Below are the code and all the weights of a small trained network. Each question names an input and a class and asks about switching units off, where a switched-off unit gives its printed mean instead of its output.

import numpy as np


def w(rows, s, z=0):
    codes = np.array(rows[::2]) - 128.0
    scale = np.full(codes.shape[1], s)
    scale[-1] = z or s
    return codes * scale


def norm(h):
    return h / np.sqrt((h * h).mean(-1, keepdims=True) + 1e-5)


def f(y):
    return y / 2 * (1 + np.tanh(0.7978845608 * (y + 0.044715 * y**3)))


def log_softmax(a):
    a = a - a.max(-1, keepdims=True)
    return a - np.log(np.exp(a).sum(-1, keepdims=True))


def net(x, mask):
    res = np.array(x, float).reshape(1, 8) / 4 @ E
    u = 0
    for l in range(4):
        y = f(norm(res) @ A[l][:, :-1].T + A[l][:, -1])
        res = res + np.where(mask[u : u + 3], y, B[l][:, -1]) @ B[l][:, :-1]
        u += 3
    return log_softmax(norm(res)[-1] @ U[:, :-1].T + U[:, -1])


A, B = {}, {}
E = w([
[68,169,119,87,70,184,25,111,174,237],'x0',
[57,83,140,30,112,2,162,194,177,107],'x1',
[129,130,128,127,131,126,124,125,130,126],'x2',
[124,121,128,124,133,133,130,129,128,128],'x3',
[127,126,122,128,122,128,131,131,120,135],'x4',
[127,127,131,130,133,130,127,129,134,124],'x5',
[125,124,131,130,127,130,131,128,126,130],'x6',
[47,255,106,183,126,140,166,76,60,90],'x7',
],0.009)
A[0] = w([
[33,234,108,93,179,75,167,168,201,121,149],'0.n1',
[210,121,80,126,185,192,99,124,87,92,68],'0.n2',
[3,168,93,157,158,94,38,139,132,156,3],'0.n3',
],0.005,0.0035)
B[0] = w([
[139,87,132,140,55,135,177,132,32,181,252],'0.n1',
[163,165,215,143,137,91,161,193,75,162,176],'0.n2',
[64,144,174,84,133,254,198,179,91,240,175],'0.n3',
],0.0094,0.0032)
A[1] = w([
[147,146,99,149,121,247,79,96,169,159,43],'1.n1',
[74,145,147,76,128,116,106,118,143,152,11],'1.n2',
[142,163,85,141,143,164,150,77,106,113,6],'1.n3',
],0.014,0.0021)
B[1] = w([
[150,80,100,52,117,20,133,26,110,102,254],'1.n1',
[176,254,156,234,96,232,160,210,148,113,182],'1.n2',
[51,144,172,191,237,132,71,194,255,93,183],'1.n3',
],0.0084,0.0087)
A[2] = w([
[250,95,152,116,141,134,104,115,104,150,146],'2.n1',
[183,108,136,182,176,174,133,116,133,124,105],'2.n2',
[141,142,134,130,80,151,87,178,155,172,2],'2.n3',
],0.012,0.0024)
B[2] = w([
[100,127,62,83,75,187,252,160,154,232,254],'2.n1',
[97,222,205,159,89,130,113,150,171,197,194],'2.n2',
[150,96,217,84,153,167,122,144,219,112,176],'2.n3',
],0.013,0.0073)
A[3] = w([
[219,7,102,46,148,120,152,153,173,179,207],'3.n1',
[92,175,137,116,111,105,157,2,39,36,85],'3.n2',
[180,81,82,126,134,29,54,124,175,81,252],'3.n3',
],0.0078,0.0031)
B[3] = w([
[164,181,117,222,143,96,46,97,58,35,254],'3.n1',
[50,6,147,46,163,125,50,172,173,126,179],'3.n2',
[150,194,85,140,119,247,197,163,116,217,158],'3.n3',
],0.011,0.0092)
U = w([
[120,185,128,131,62,207,225,182,118,199,252],'0',
[208,111,34,106,54,85,106,38,121,141,125],'1',
[199,126,51,194,121,88,135,191,57,51,84],'2',
[197,114,191,120,85,155,19,195,190,68,122],'3',
[112,192,190,211,200,92,116,130,158,117,64],'4',
[64,78,133,44,174,148,26,83,155,176,119],'5',
[57,2,106,86,150,66,170,182,99,68,76],'6',
],0.021,0.0041)

Each question gives the input, the list of numbers given to net, and the class t.
The units are the neurons (one row each of A and B). Each row of codes is followed by its name. A weight is (code - 128) times the scale printed after its matrix; where a second scale follows, it is the last column's (A, B and U).
mask holds one flag per neuron, layer by layer. A switched-off neuron (its flag False) gives its mean, the last column of its row in B, instead of its output. The means were averaged over made-up inputs and are rounded, as every weight is.
A unit's drop is (log p(t) with every unit on - log p(t) with that unit switched off) / (log p(t) with every unit on - log p(t) with every unit switched off).
The circuit of an input: a set's keep is (log p(t) with only the set's units on - log p(t) with every unit switched off) / (log p(t) with every unit on - log p(t) with every unit switched off). Starting from all 12 units, units are removed one at a time, each time the one whose removal leaves the highest keep (on an exact tie, the one counted first), for as long as the keep stays at least 0.8.
circuit, biggest first: the units of the circuit, biggest drop first
k most important neurons of layer l: the k neurons of layer l with the biggest drops, biggest first
drop when u is switched off: that unit's drop, to one decimal
input [-5,0,-3,-4,-7,-7,5,-3], class 0: circuit, biggest first	(2.n1)
input [7,-8,7,-1,-1,3,-4,3], class 5: circuit, biggest first	(1.n1; 3.n2)
input [2,-4,2,-7,7,8,-3,1], class 5: circuit, biggest first	(1.n1; 3.n2)
input [1,-1,-5,-4,4,-8,-1,-6], class 1: 2 most important neurons of layer 0	(0.n1; 0.n2)
input [2,7,-4,8,6,-6,4,-1], class 3: 2 most important neurons of layer 1	(1.n1; 1.n2)
input [8,-1,4,3,-5,8,8,0], class 1: 2 most important neurons of layer 1	(1.n1; 1.n3)
input [-4,1,-6,-7,-4,-7,-6,6], class 6: 2 most important neurons of layer 3	(3.n2; 3.n1)
input [1,-6,1,1,-4,-8,0,-5], class 1: 2 most important neurons of layer 1	(1.n1; 1.n2)
input [-5,0,8,7,6,7,3,1], class 4: 2 most important neurons of layer 2	(2.n1; 2.n2)
input [-4,-1,-8,6,3,5,-2,6], class 4: 2 most important neurons of layer 1	(1.n3; 1.n1)
input [-5,1,0,-1,7,-1,-4,-5], class 2: 2 most important neurons of layer 3	(3.n1; 3.n3)
input [5,1,-1,1,5,8,2,0], class 3: 2 most important neurons of layer 2	(2.n3; 2.n1)
input [0,0,1,7,6,-4,8,4], class 4: 2 most important neurons of layer 3	(3.n3; 3.n2)
input [-3,-5,-4,1,7,5,3,2], class 4: circuit, biggest first	(1.n3)
input [0,-2,3,-6,-8,8,-4,-7], class 0: drop when 3.n2 is switched off	0.0
input [1,-4,-1,-6,-4,-2,5,5], class 5: 2 most important neurons of layer 1	(1.n1; 1.n2)
input [-7,-2,-4,-2,-3,-4,2,0], class 0: drop when 0.n2 is switched off	0.7
input [-2,5,0,5,4,-2,4,-8], class 2: drop when 3.n1 is switched off	0.5
